Below is a small trained network, with its code and all its weights. Each question gives an input and a target symbol and asks what happens when units are switched off, that is, made to give their printed mean instead of their output.

import numpy as np


def w(rows, s, z=0):
    codes = np.array(rows[::2]) - 128.0
    scale = np.full(codes.shape[1], s)
    scale[-1] = z or s
    return codes * scale


def norm(h):
    return h / np.sqrt((h * h).mean(-1, keepdims=True) + 1e-5)


def softmax(a):
    e = np.exp(a - a.max(-1, keepdims=True))
    return e / e.sum(-1, keepdims=True)


def log_softmax(a):
    a = a - a.max(-1, keepdims=True)
    return a - np.log(np.exp(a).sum(-1, keepdims=True))


def net(x, mask):
    ids = ['αγεηθλμτφψω'.index(c) for c in x.split()]
    T = len(ids)
    res = E[ids] + P[:T]
    u = 0
    for l in range(3):
        r = norm(res)
        for j in range(2):
            rows = slice(3 * j, 3 * j + 3)
            q, k, v = (r @ M[l][rows].T for M in (Q, K, V))
            z = softmax(np.where(np.tri(T) > 0, q @ k.T / 3**0.5, -1e9)) @ v
            o = O[l][rows]
            res = res + np.where(mask[u + j], z, o[:, -1]) @ o[:, :-1]
        u += 2
    return log_softmax(norm(res)[-1] @ U[:, :-1].T + U[:, -1])


Q, K, V, O = {}, {}, {}, {}
E = w([
[193,138,199,150,167,249,63],'α',
[106,137,221,214,11,81,102],'γ',
[176,106,81,84,153,192,56],'ε',
[27,91,114,190,62,168,31],'η',
[244,151,147,126,127,139,80],'θ',
[192,155,106,144,137,190,175],'λ',
[238,138,150,125,126,143,101],'μ',
[150,175,73,162,132,218,127],'τ',
[164,166,144,77,94,178,69],'φ',
[99,190,159,133,194,87,46],'ψ',
[141,11,116,234,143,46,102],'ω',
],0.0015)
P = w([
[133,224,2,160,76,72,197],'0',
[159,140,180,121,173,201,154],'1',
[164,147,176,116,170,185,131],'2',
[170,136,177,122,158,169,126],'3',
[167,133,168,117,154,160,118],'4',
[166,132,165,116,150,149,114],'5',
[158,128,174,127,137,144,109],'6',
[153,128,167,125,145,130,103],'7',
[159,135,160,125,133,120,106],'8',
[154,129,150,127,129,112,95],'9',
[140,134,147,135,124,101,95],'10',
[146,141,136,137,114,85,91],'11',
[146,139,123,127,106,70,82],'12',
[150,136,118,156,99,70,90],'13',
],0.0014)
Q[0] = w([
[247,155,144,164,159,173,44],'0.h0',
[1,101,117,102,116,46,209],'0.h0',
[110,112,145,20,166,161,187],'0.h0',
[113,210,116,49,106,133,134],'0.h1',
[162,123,168,148,98,171,135],'0.h1',
[121,127,198,167,156,124,84],'0.h1',
],0.0067)
K[0] = w([
[62,127,132,125,131,2,53],'0.h0',
[205,146,107,125,133,246,219],'0.h0',
[207,86,205,107,217,240,99],'0.h0',
[157,105,120,72,203,105,109],'0.h1',
[96,112,79,111,123,125,211],'0.h1',
[59,64,136,233,102,98,124],'0.h1',
],0.0059)
V[0] = w([
[40,170,211,177,240,20,58],'0.h0',
[77,68,141,254,94,189,171],'0.h0',
[34,202,179,69,175,150,130],'0.h0',
[108,165,184,246,214,44,121],'0.h1',
[174,206,181,89,218,197,101],'0.h1',
[91,127,152,147,230,138,235],'0.h1',
],0.0019)
O[0] = w([
[119,239,73,208,173,41,58,206],'0.h0',
[192,84,113,206,86,211,127,125],'0.h0',
[55,253,110,164,159,136,150,121],'0.h0',
[207,116,52,60,54,181,136,133],'0.h1',
[203,95,187,191,159,243,98,254],'0.h1',
[149,176,125,129,87,187,211,100],'0.h1',
],0.002,0.0022)
Q[1] = w([
[249,115,128,163,138,199,61],'1.h0',
[16,119,138,102,133,86,209],'1.h0',
[155,180,117,253,168,94,20],'1.h0',
[151,94,125,209,118,86,118],'1.h1',
[188,153,117,198,128,152,74],'1.h1',
[98,94,151,91,149,162,176],'1.h1',
],0.0078)
K[1] = w([
[97,76,148,176,66,65,49],'1.h0',
[196,175,123,80,178,191,207],'1.h0',
[68,152,79,135,100,1,109],'1.h0',
[146,65,87,158,94,12,114],'1.h1',
[95,147,58,63,132,56,86],'1.h1',
[116,132,205,175,221,205,90],'1.h1',
],0.0059)
V[1] = w([
[138,158,106,55,52,177,60],'1.h0',
[35,94,56,146,122,175,64],'1.h0',
[154,97,46,103,224,151,111],'1.h0',
[121,164,141,1,170,216,152],'1.h1',
[127,66,193,180,132,175,139],'1.h1',
[157,63,36,84,122,126,120],'1.h1',
],0.0035)
O[1] = w([
[51,159,170,230,109,84,135,238],'1.h0',
[72,92,126,201,149,225,178,201],'1.h0',
[140,108,86,157,250,115,132,120],'1.h0',
[71,98,116,162,111,3,125,226],'1.h1',
[179,116,85,187,87,126,114,254],'1.h1',
[111,51,143,95,148,152,94,205],'1.h1',
],0.0039,0.0007)
Q[2] = w([
[64,133,62,61,114,125,248],'2.h0',
[172,127,232,189,152,138,2],'2.h0',
[180,108,245,180,165,141,31],'2.h0',
[110,142,29,86,110,147,119],'2.h1',
[137,110,212,147,169,65,125],'2.h1',
[102,154,35,91,111,164,137],'2.h1',
],0.0081)
K[2] = w([
[156,125,212,250,113,195,26],'2.h0',
[51,93,39,14,126,44,228],'2.h0',
[45,100,45,22,112,74,255],'2.h0',
[138,127,90,210,102,63,80],'2.h1',
[43,164,144,49,174,189,133],'2.h1',
[177,136,82,221,94,70,88],'2.h1',
],0.006)
V[2] = w([
[155,154,167,144,178,180,31],'2.h0',
[145,114,77,121,170,124,192],'2.h0',
[175,114,178,75,105,68,88],'2.h0',
[153,177,102,111,121,132,168],'2.h1',
[145,131,185,120,171,176,108],'2.h1',
[142,129,254,121,160,176,138],'2.h1',
],0.0041)
O[2] = w([
[155,108,228,161,177,168,31,40],'2.h0',
[166,121,16,126,160,115,136,176],'2.h0',
[158,113,212,125,189,159,254,145],'2.h0',
[140,201,94,193,139,161,121,25],'2.h1',
[93,154,94,61,150,136,205,239],'2.h1',
[35,166,36,34,116,83,179,247],'2.h1',
],0.0027,0.0011)
U = w([
[192,124,188,211,127,136,52,186],'α',
[140,169,172,60,1,136,121,136],'γ',
[79,21,109,109,152,53,83,154],'ε',
[34,101,101,188,98,214,141,111],'η',
[138,103,198,101,154,106,176,34],'θ',
[171,124,58,158,103,79,230,175],'λ',
[142,99,189,102,152,108,185,33],'μ',
[121,119,32,141,72,92,64,3],'τ',
[68,120,182,125,101,49,153,102],'φ',
[87,222,107,97,199,108,108,209],'ψ',
[190,59,83,43,158,188,110,119],'ω',
],0.0093,0.0039)

Each question gives the input, a string of symbols that net reads in full, and the target symbol t.
The units are the heads (3 rows each of Q, K, V and O). Each row of codes is followed by its name. A weight is (code - 128) times the scale printed after its matrix; where a second scale follows, it is the last column's (O and U).
mask holds one flag per head, layer by layer. A switched-off head (its flag False) gives its mean, the last column of its rows in O, instead of its output. The means were averaged over made-up inputs and are rounded, as every weight is.
A unit's drop is (log p(t) with every unit on - log p(t) with that unit switched off) / (log p(t) with every unit on - log p(t) with every unit switched off).
The circuit of an input: a set's keep is (log p(t) with only the set's units on - log p(t) with every unit switched off) / (log p(t) with every unit on - log p(t) with every unit switched off). Starting from all 6 units, units are removed one at a time, each time the one whose removal leaves the highest keep (on an exact tie, the one counted first), for as long as the keep stays at least 0.8.
circuit, biggest first: the units of the circuit, biggest drop first
most important unit: the unit with the biggest drop
heads that matter: for each layer, one digit per head in row order, 1 if its drop is at least 0.15 and else 0, layers parted by /
drop of u: that unit's drop, to one decimal
input ε ψ α α α α λ ψ λ λ η γ θ, target ε: circuit, biggest first	0.h1, 0.h0, 1.h1
input ψ λ ε α φ α α α λ μ α, target ψ: most important unit	2.h1
input λ φ ε α α α ψ τ α ω, target ω: heads that matter	00 / 11 / 00
input λ ε ω α α η η ψ α ε ε α α ε, target λ: heads that matter	10 / 10 / 10
input ε α λ λ ε, target ε: circuit, biggest first	0.h0, 1.h1
input ε α τ ω ω τ α γ λ τ, target γ: heads that matter	00 / 10 / 00
input λ α λ θ τ η α α φ, target λ: circuit, biggest first	2.h0, 0.h0, 1.h1
input α η α ω λ, target α: heads that matter	10 / 01 / 11
input α η ω α α α ε ε α ψ α ε, target α: heads that matter	10 / 01 / 10
input α θ λ λ α α α α ω ψ φ, target ψ: heads that matter	10 / 00 / 00
input φ α λ ψ α γ ψ α α ψ μ, target ψ: heads that matter	10 / 00 / 00
input ω α α λ, target ω: heads that matter	10 / 01 / 00
input ω α α α ε φ λ λ α α ε α μ, target ω: heads that matter	00 / 01 / 00
input α α α λ ω α ε ω γ, target γ: most important unit	1.h0
input ε λ α, target ε: heads that matter	10 / 11 / 00
input τ λ α ψ φ α ψ ψ α λ γ α μ α, target τ: heads that matter	11 / 00 / 10
input ε ψ η α α α α λ α ψ ε, target ε: circuit, biggest first	0.h0, 1.h1, 0.h1
input α λ τ λ θ ψ λ α ψ α α α η, target α: heads that matter	10 / 01 / 11
input φ λ α α ψ α, target φ: circuit, biggest first	0.h0, 0.h1, 1.h1, 1.h0
input θ ω α λ α α α ε μ γ α α λ ω, target ω: most important unit	1.h1
input ε α ε λ γ θ ψ ψ, target ε: circuit, biggest first	0.h0, 1.h1, 0.h1, 2.h1
input ε α λ γ λ α α α α ψ, target ε: circuit, biggest first	0.h0, 1.h1, 0.h1
input α α ε μ λ ε λ ψ λ, target ψ: drop of 2.h1	-0.4
